cols: Z X G P B
[ 73 185  94 140 110]  (33)
[ 73 185  94 128  94]  (67)
[ 73 185  93 140 110]  (100)
col: [110  94]
B
places (67): [73]
1
places (33): [185]
2
asked: [ 73 185  93 140 110]
(100)
tail: [ 73 185  94 140]
[110]
tail: [ 73 185  93]
[140 110]
tail: [ 93 140]
[110]

cols: K A D L J
[ 81 103 103  81 166]  (73)
[184 102 184 184 155]  (31)
[164 103  99  77 170]  (30)
[157 104 101 102 173]  (65)
[180 102  91  90 159]  (40)
[150 104 104 104 176]  (38)
col: [ 99 101  91 104]
D
places (31): [184]
1 3 4
places (73): [103]
2 3
places (38): [104]
2 3 4

cols: R T E F H U
[152 164  82 104 115 131] : (11)
[132  90 131 135 142  89] : (112)
[107 163  82 104 141 106] : (96)
[149 141 149 141 135 120] : (43)
[117 142 145 144 129 120] : (114)
[125  67 145 145 129  75] : (128)
places (43): [141]
2 4
col: [129 129]
H
tail: [164  82 104]
[115 131]
places (114): [145]
3
tail: [141 149]
[141 135 120]
tail: [145 145 129]
[75]

cols: Q N C M Y V W
[170 138 139 128 128  86 125] -> (20)
[120 123 146 146 124 132 117] -> (160)
[182 143 124 109 120  83 158] -> (130)
[130 125 147 138 126 115 129] -> (204)
[108 129 161 152 128 133 118] -> (167)
[164 138 147 138 126 114 136] -> (88)
[118 121  79  98 130 154 140] -> (76)
[131 121  85  92 125 137 161] -> (29)
[153 136 159 150 132 119 102] -> (101)
[153 136 159 150 132  92 102] -> (44)
[121 128 112 106 132 128 154] -> (140)
col: [117 158 129 118 136 140 161 102]
W
tail: [147 138 126 115]
[129]

cols: vekud ruga ver Vaker
[114 116 143 122] = (7)
[88 88 88 88] = (171)
[123 123 123 123] = (156)
[114 116 142 131] = (51)
[131 124  87 121] = (9)
[150 152 123 122] = (56)
[ 59 161 129 124] = (113)
[ 88 150 124 131] = (8)
tail: [114 116 142]
[131]
places (7): [116]
2
places (171): [88]
1 2 3 4
places (156): [123]
1 2 3 4
asked: [114 116 142 131]
(51)
tail: [ 59 161 129]
[124]

cols: Rivaz sobu zuvu veres bal faf dero kame
[103 155  95 122  73 121 130  62] = (165)
[128 112 133 154 140 161 151 128] = (64)
[103 156  95 122  73 121 130 130] = (166)
[193 184  90  65 128 159 128 152] = (174)
[114 129 119 119 129 119 119 129] = (150)
[120 108 153 133 125  93 159  99] = (137)
[ 96 155  96 155  73 139 131  65] = (105)
[114 112 136 122 124 119 119 129] = (39)
[113 155  96 123  73 108 131  65] = (98)
col: [121 161 121 159]
faf
places (150): [129]
2 5 8
col: [ 62 128 130 152 129  99]
kame
places (105): [155]
2 4
col: [193 114 120  96]
Rivaz

cols: Korol firaz Boli zoga Zuzi zud zede Mumep kemus
[149 128 145 111 108 159 102 188  93] = (17)
[140 128 140 118 114 140 118 140 118] = (69)
[123 128 145 110 134 121 130 141 145] = (119)
[149 128 145 111 157 115 123 130 150] = (149)
[121 128 123 116 140 126 133 118 138] = (49)
col: [114 134 157]
Zuzi
tail: [114 140 118]
[140 118]
places (69): [140]
1 3 6 8
tail: [116 140 126 133]
[118 138]
tail: [140 118 114 140 118]
[140 118]

cols: kaz Rere vepe vubi
[133 121 109  74] = (53)
[ 93 100 147 148] = (27)
[138 100  73 148] = (115)
[130  72 130  72] = (80)
col: [148 148  72]
vubi
col: [147  73 130]
vepe
col: [109 147  73]
vepe
places (80): [72]
2 4

cols: roko zevi tud kivog bol gukub gavet tak vimi
[ 83 124  89 187 125 103 161 113  82] = (123)
[ 61 129 156 108 129 149 177 143  62] = (139)
[190 106 128  92 133 124  66 119 192] = (148)
[ 71 146 139  93 128 138 158  98  68] = (147)
[152 127 159  83 131 143  94  75 150] = (15)
places (139): [129]
2 5
col: [177  66]
gavet
col: [133 128]
bol
places (139): [149]
6

cols: fuba dez Pesok foru Paf big Mus rume pomo Zavoz
[127 135 140 126 126 126 140 155 122  89]  (35)
[168 144 108 119 110  98  75  99 125  90]  (62)
[130 130 148 119 148 129 130 143 175 130]  (34)
places (35): [140]
3 7
tail: [119 148 129]
[130 143 175 130]
places (35): [126]
4 5 6
places (62): [144]
2
places (34): [119]
4
places (34): [130]
1 2 7 10
tail: [155 122]
[89]

cols: Nibo lami bav kebo kufoz Tuvel sifud
[117  85 162 139  92 142 136]  (42)
[130 109 156 163 104 132 122]  (99)
[117 131 162 139 131 131 120]  (36)
[117  85 162 139 130 132 142]  (68)
[149 136  89 110 138 154 127]  (86)
col: [162 156 162]
bav
places (36): [131]
2 5 6

cols: bapi bagar mog duva
[105 128 148 141] -> (90)
[143 126 126 134] -> (129)
[183 133 133 100] -> (52)
tail: [128 148]
[141]
places (52): [133]
2 3
places (129): [126]
2 3
tail: [183 133 133]
[100]
col: [128 126]
bagar

cols: zozo deki nul modep kavef vap
[139 169 105  85 171 105] = (154)
[128 167  58  84 128 129] = (54)
[ 98 167  59  84 141 105] = (103)
[159 129 141 104 153 148] = (141)
[ 99  63 149 176 100 176] = (92)
[116 148 109  98 154 112] = (84)
[150 113 141 139 106  97] = (124)
[ 72  72  72  72 164 149] = (158)
tail: [167  59  84]
[141 105]
places (92): [99]
1
col: [171 128]
kavef
places (154): [85]
4
col: [171 128 141 153 100]
kavef
col: [ 59 141 149 109 141  72]
nul
places (158): [72]
1 2 3 4

cols: Rok kopam Nuduk fam gire pofe Tum gal rak peku
[ 69 123 107 107 129  73 148 130 168  73] : (77)
[143 143  68 107 129 112 148 129 168  69] : (72)
[181 144  68 102 136  68 145 145 177  68] : (48)
tail: [144  68]
[102 136  68 145 145 177  68]
tail: [ 68 102]
[136  68 145 145 177  68]
col: [129 136]
gire
places (48): [68]
3 6 10
places (77): [73]
6 10
places (72): [129]
5 8
places (77): [123]
2

cols: Dapo mov Muf Gome
[112 112 112 112] : (142)
[ 93 124 178 115] : (121)
[158 117 139 117] : (116)
[105  92 112 136] : (135)
[132  97 155 103] : (47)
[158 118 139 117] : (13)
tail: [ 93 124 178]
[115]
tail: [118 139]
[117]
places (142): [112]
1 2 3 4

